Below are the code and all the weights of a small trained network. Each question names an input and a target symbol and asks about switching units off, where a switched-off unit gives its printed mean instead of its output.

import numpy as np


def w(rows, s, z=0):
    codes = np.array(rows[::2]) - 128.0
    scale = np.full(codes.shape[1], s)
    scale[-1] = z or s
    return codes * scale


def norm(h):
    return h / np.sqrt((h * h).mean(-1, keepdims=True) + 1e-5)


def f(y):
    return y / 2 * (1 + np.tanh(0.7978845608 * (y + 0.044715 * y**3)))


def softmax(a):
    e = np.exp(a - a.max(-1, keepdims=True))
    return e / e.sum(-1, keepdims=True)


def log_softmax(a):
    a = a - a.max(-1, keepdims=True)
    return a - np.log(np.exp(a).sum(-1, keepdims=True))


def net(x, mask):
    ids = ['ΓΞΣβδφ'.index(c) for c in x.split()]
    T = len(ids)
    res = E[ids] + P[:T]
    u = 0
    for l in range(2):
        q, k, v = (norm(res) @ M[l].T for M in (Q, K, V))
        z = softmax(np.where(np.tri(T) > 0, q @ k.T / 2**0.5, -1e9)) @ v
        res = res + np.where(mask[u], z, O[l][:, -1]) @ O[l][:, :-1]
        u += 1
        y = f(norm(res) @ A[l][:, :-1].T + A[l][:, -1])
        res = res + np.where(mask[u : u + 4], y, B[l][:, -1]) @ B[l][:, :-1]
        u += 4
    return log_softmax(norm(res)[-1] @ U[:, :-1].T + U[:, -1])


Q, K, V, O, A, B = {}, {}, {}, {}, {}, {}
E = w([
[177,181,100,168],'Γ',
[104,9,205,157],'Ξ',
[63,101,75,136],'Σ',
[181,180,99,165],'β',
[83,200,143,147],'δ',
[138,162,115,53],'φ',
],0.015)
P = w([
[1,198,78,203],'0',
[105,167,214,49],'1',
[124,137,186,66],'2',
[136,117,168,80],'3',
[141,87,146,75],'4',
[145,68,129,82],'5',
[151,58,111,89],'6',
[160,49,99,94],'7',
],0.0056)
Q[0] = w([
[3,95,50,86],'L0H0',
[171,21,156,102],'L0H0',
],0.0062)
K[0] = w([
[63,19,94,130],'L0H0',
[139,160,1,49],'L0H0',
],0.0071)
V[0] = w([
[83,115,254,91],'L0H0',
[55,205,117,233],'L0H0',
],0.0055)
O[0] = w([
[220,102,55,67,236],'L0H0',
[159,55,134,254,254],'L0H0',
],0.0094,0.00097)
A[0] = w([
[236,118,144,113,39],'L0N0',
[151,213,94,146,132],'L0N1',
[129,72,220,153,110],'L0N2',
[114,151,62,253,3],'L0N3',
],0.011,0.005)
B[0] = w([
[31,142,141,159,148],'L0N0',
[175,112,29,140,254],'L0N1',
[187,119,92,19,163],'L0N2',
[121,156,97,1,226],'L0N3',
],0.0091,0.0033)
Q[1] = w([
[134,165,126,167],'L1H0',
[107,99,246,124],'L1H0',
],0.011)
K[1] = w([
[196,113,143,159],'L1H0',
[123,211,136,254],'L1H0',
],0.011)
V[1] = w([
[215,197,95,71],'L1H0',
[24,255,41,109],'L1H0',
],0.0067)
O[1] = w([
[214,220,168,43,216],'L1H0',
[182,255,85,187,254],'L1H0',
],0.0054,0.0062)
A[1] = w([
[130,247,127,218,2],'L1N0',
[72,87,245,122,109],'L1N1',
[85,112,97,214,92],'L1N2',
[67,84,219,8,19],'L1N3',
],0.011,0.003)
B[1] = w([
[65,73,102,248,255],'L1N0',
[119,238,223,104,109],'L1N1',
[199,168,162,67,164],'L1N2',
[125,217,86,181,194],'L1N3',
],0.014,0.0033)
U = w([
[236,241,79,8,163],'Γ',
[143,143,210,98,88],'Ξ',
[180,17,164,71,169],'Σ',
[88,172,66,227,211],'β',
[73,113,254,83,186],'δ',
[159,131,170,94,1],'φ',
],0.0078,0.0037)

Each question gives the input, a string of symbols that net reads in full, and the target symbol t.
The units are the heads (2 rows each of Q, K, V and O) and the neurons (one row each of A and B). Each row of codes is followed by its name. A weight is (code - 128) times the scale printed after its matrix; where a second scale follows, it is the last column's (O, A, B and U).
mask holds one flag per unit, layer by layer, with each layer's heads first. A switched-off unit (its flag False) gives its mean, the last column of its rows in O or B, instead of its output. The means were averaged over made-up inputs and are rounded, as every weight is.
A unit's drop is (log p(t) with every unit on - log p(t) with that unit switched off) / (log p(t) with every unit on - log p(t) with every unit switched off).
The circuit of an input: a set's keep is (log p(t) with only the set's units on - log p(t) with every unit switched off) / (log p(t) with every unit on - log p(t) with every unit switched off). Starting from all 10 units, units are removed one at a time, each time the one whose removal leaves the highest keep (on an exact tie, the one counted first), for as long as the keep stays at least 0.8.
circuit, biggest first: the units of the circuit, biggest drop first
top k neurons: the k neurons with the biggest drops, biggest first
top k neurons in layer l: the k neurons of layer l with the biggest drops, biggest first
drop of u: that unit's drop, to one decimal
input δ δ φ, target β: top 4 neurons => L0N0, L0N3, L0N2, L1N0
input φ Γ δ φ δ Ξ β, target Σ: top 2 neurons in layer 0 => L0N2, L0N3
input β δ Σ Σ Γ Σ φ, target β: top 3 neurons => L0N1, L0N2, L0N3
input β Ξ Γ δ, target Σ: top 3 neurons => L0N1, L0N2, L0N3
input β φ Σ φ Σ Σ, target Γ: top 2 neurons in layer 1 => L1N2, L1N0
input φ Ξ Σ δ Γ, target Σ: top 3 neurons in layer 0 => L0N1, L0N2, L0N3
input Σ φ φ Ξ, target Γ: circuit, biggest first => L0N2, L1N3
input Ξ δ δ δ β, target Σ: top 3 neurons => L0N2, L0N3, L1N3
input δ δ φ β, target β: top neuron => L0N0
input φ Σ φ φ δ Σ, target Γ: top 2 neurons => L1N2, L0N2
input Ξ Σ φ φ Γ δ Σ, target Σ: top 2 neurons in layer 1 => L1N3, L1N1
input β Γ δ φ δ φ δ Ξ, target Γ: top 2 neurons in layer 0 => L0N2, L0N1
input φ φ β, target β: top 2 neurons => L1N0, L0N2
input δ Σ Γ, target β: top neuron => L1N0
input Ξ β δ, target Σ: drop of L0H0 => 0.8
